Here is a tiny trained network, its code and every weight. The questions are about switching its units off for an input and a target symbol, where a switched-off unit gives its printed mean instead of its output.

import numpy as np


def w(rows, s, z=0):
    codes = np.array(rows[::2]) - 128.0
    scale = np.full(codes.shape[1], s)
    scale[-1] = z or s
    return codes * scale


def f(y):
    return y / 2 * (1 + np.tanh(0.7978845608 * (y + 0.044715 * y**3)))


def softmax(a):
    e = np.exp(a - a.max(-1, keepdims=True))
    return e / e.sum(-1, keepdims=True)


def log_softmax(a):
    a = a - a.max(-1, keepdims=True)
    return a - np.log(np.exp(a).sum(-1, keepdims=True))


def net(x, mask):
    ids = ['βδεημξσ'.index(c) for c in x.split()]
    T = len(ids)
    res = E[ids] + P[:T]
    r = res
    for j in range(2):
        rows = slice(4 * j, 4 * j + 4)
        q, k, v = (r @ M[0][rows].T for M in (Q, K, V))
        z = softmax(np.where(np.tri(T) > 0, q @ k.T / 4**0.5, -1e9)) @ v
        o = O[0][rows]
        res = res + np.where(mask[j], z, o[:, -1]) @ o[:, :-1]
    y = f(res @ A[0][:, :-1].T + A[0][:, -1])
    res = res + np.where(mask[2:10], y, B[0][:, -1]) @ B[0][:, :-1]
    return log_softmax(res[-1] @ U[:, :-1].T + U[:, -1])


Q, K, V, O, A, B = {}, {}, {}, {}, {}, {}
E = w([
[156,122,68,135,155,87,76,130],'β',
[44,124,101,138,127,126,145,65],'δ',
[92,47,179,208,148,63,132,140],'ε',
[78,48,182,215,131,101,125,102],'η',
[96,111,70,99,140,48,103,141],'μ',
[173,65,104,58,176,175,147,144],'ξ',
[124,116,2,37,72,88,140,205],'σ',
],0.021)
P = w([
[42,154,91,232,203,122,90,183],'0',
[2,88,146,79,142,71,114,140],'1',
[91,100,129,134,145,118,90,99],'2',
[128,143,138,143,143,122,116,59],'3',
[140,145,140,137,128,125,155,46],'4',
[192,157,137,169,126,128,118,15],'5',
[126,160,153,105,118,100,243,22],'6',
],0.0086)
Q[0] = w([
[196,80,209,94,77,157,117,188],'H1',
[120,65,153,155,46,176,101,151],'H1',
[116,58,67,169,104,117,108,167],'H1',
[153,117,167,141,82,150,120,165],'H1',
[149,76,101,59,193,126,106,114],'H2',
[61,160,96,110,2,82,73,110],'H2',
[165,99,53,112,190,154,183,98],'H2',
[176,118,216,140,150,130,135,221],'H2',
],0.0093)
K[0] = w([
[109,174,151,77,171,240,60,242],'H1',
[70,53,144,228,139,170,155,154],'H1',
[142,220,149,132,69,94,86,96],'H1',
[186,166,179,2,123,97,91,152],'H1',
[237,131,43,121,28,87,178,192],'H2',
[67,158,114,89,222,104,62,131],'H2',
[184,123,146,37,96,125,126,53],'H2',
[159,91,211,153,113,71,154,161],'H2',
],0.0067)
V[0] = w([
[222,90,105,77,63,145,181,108],'H1',
[102,95,206,165,165,136,127,193],'H1',
[55,190,212,207,106,33,88,115],'H1',
[101,84,119,108,160,181,163,98],'H1',
[139,91,80,169,64,115,60,159],'H2',
[69,123,111,221,112,67,188,49],'H2',
[161,152,14,101,138,21,164,254],'H2',
[62,44,211,194,94,140,132,103],'H2',
],0.0069)
O[0] = w([
[201,189,152,58,149,247,131,96,3],'H1',
[45,125,101,180,77,141,112,99,182],'H1',
[226,50,91,89,122,41,103,254,127],'H1',
[99,179,193,184,208,61,135,62,241],'H1',
[60,105,108,94,120,167,220,59,125],'H2',
[193,131,158,138,173,253,120,102,129],'H2',
[223,53,68,239,95,107,165,74,220],'H2',
[237,231,166,42,150,188,114,46,133],'H2',
],0.0064,0.0045)
A[0] = w([
[133,135,138,112,211,77,104,160,86],'N1',
[122,141,175,73,144,160,143,47,239],'N2',
[125,84,115,84,125,111,105,72,133],'N3',
[147,129,74,51,154,155,91,220,195],'N4',
[83,195,80,124,68,106,94,110,183],'N5',
[121,104,60,99,105,128,101,106,150],'N6',
[157,245,184,38,151,237,125,97,4],'N7',
[78,87,160,105,116,61,92,191,51],'N8',
],0.011,0.0023)
B[0] = w([
[45,103,153,137,117,97,153,135,205],'N1',
[121,168,82,21,158,148,110,121,254],'N2',
[152,83,74,44,120,165,153,153,246],'N3',
[21,58,204,209,123,170,249,33,131],'N4',
[118,132,227,141,177,115,81,61,150],'N5',
[111,105,175,124,153,83,97,97,223],'N6',
[119,254,126,236,46,195,205,64,160],'N7',
[165,176,91,218,127,177,75,93,237],'N8',
],0.0095,0.0063)
U = w([
[121,135,115,143,106,164,125,132,5],'β',
[147,196,74,182,70,186,144,106,134],'δ',
[221,153,65,92,181,160,113,96,164],'ε',
[117,124,107,130,88,164,125,140,39],'η',
[78,83,192,221,203,152,129,21,177],'μ',
[129,69,108,1,167,107,27,211,207],'ξ',
[110,115,131,123,72,171,108,138,77],'σ',
],0.0072,0.003)

Each question gives the input, a string of symbols that net reads in full, and the target symbol t.
The units are the heads (4 rows each of Q, K, V and O) and the neurons (one row each of A and B). Each row of codes is followed by its name. A weight is (code - 128) times the scale printed after its matrix; where a second scale follows, it is the last column's (O, A, B and U).
mask holds one flag per unit, heads first, then neurons. A switched-off unit (its flag False) gives its mean, the last column of its rows in O or B, instead of its output. The means were averaged over made-up inputs and are rounded, as every weight is.
A unit's drop is (log p(t) with every unit on - log p(t) with that unit switched off) / (log p(t) with every unit on - log p(t) with every unit switched off).
The circuit of an input: a set's keep is (log p(t) with only the set's units on - log p(t) with every unit switched off) / (log p(t) with every unit on - log p(t) with every unit switched off). Starting from all 10 units, units are removed one at a time, each time the one whose removal leaves the highest keep (on an exact tie, the one counted first), for as long as the keep stays at least 0.8.
units of the circuit, in order: the units of the circuit, biggest drop first
k most important neurons: the k neurons with the biggest drops, biggest first
heads that matter: for each layer, one digit per head in row order, 1 if its drop is at least 0.15 and else 0, layers parted by /
drop of u: that unit's drop, to one decimal
input δ δ ξ ξ σ, target μ: units of the circuit, in order -> (N4)
input δ δ η ε η ξ β, target μ: 3 most important neurons -> (N4 N2 N1)
input δ δ ξ ξ ξ ε δ, target ε: units of the circuit, in order -> (H2 N2)
input ε β β ε η η η, target ε: units of the circuit, in order -> (H2 N2)
input ξ δ δ, target ξ: units of the circuit, in order -> (H1 H2 N7)
input ξ ξ η ξ β δ β, target ξ: heads that matter -> 10
input β ξ ξ δ ξ ξ, target δ: units of the circuit, in order -> (N7 H1)
input ξ ξ δ ξ ξ, target δ: units of the circuit, in order -> (H1 N7)
input β η σ δ β ξ δ, target ε: 3 most important neurons -> (N1 N2 N6)
input ξ ξ β, target μ: units of the circuit, in order -> (N2 N5)
input ε μ μ ξ, target μ: units of the circuit, in order -> (H2 N4)
input δ δ ξ ξ η δ δ, target δ: heads that matter -> 01
input δ η ξ β δ, target ξ: heads that matter -> 11
input ξ η η μ, target μ: 2 most important neurons -> (N8 N6)
input ξ ε ξ σ ξ, target μ: units of the circuit, in order -> (H2)
input δ ξ ξ ξ β β, target ξ: 2 most important neurons -> (N8 N7)
input ε ξ μ η ξ ε, target ξ: 2 most important neurons -> (N8 N7)
input ξ μ σ, target μ: drop of H2 -> -0.1
input η ξ δ μ, target μ: drop of N4 -> 0.3
input ξ β δ δ η δ ξ, target ξ: drop of N7 -> 0.2
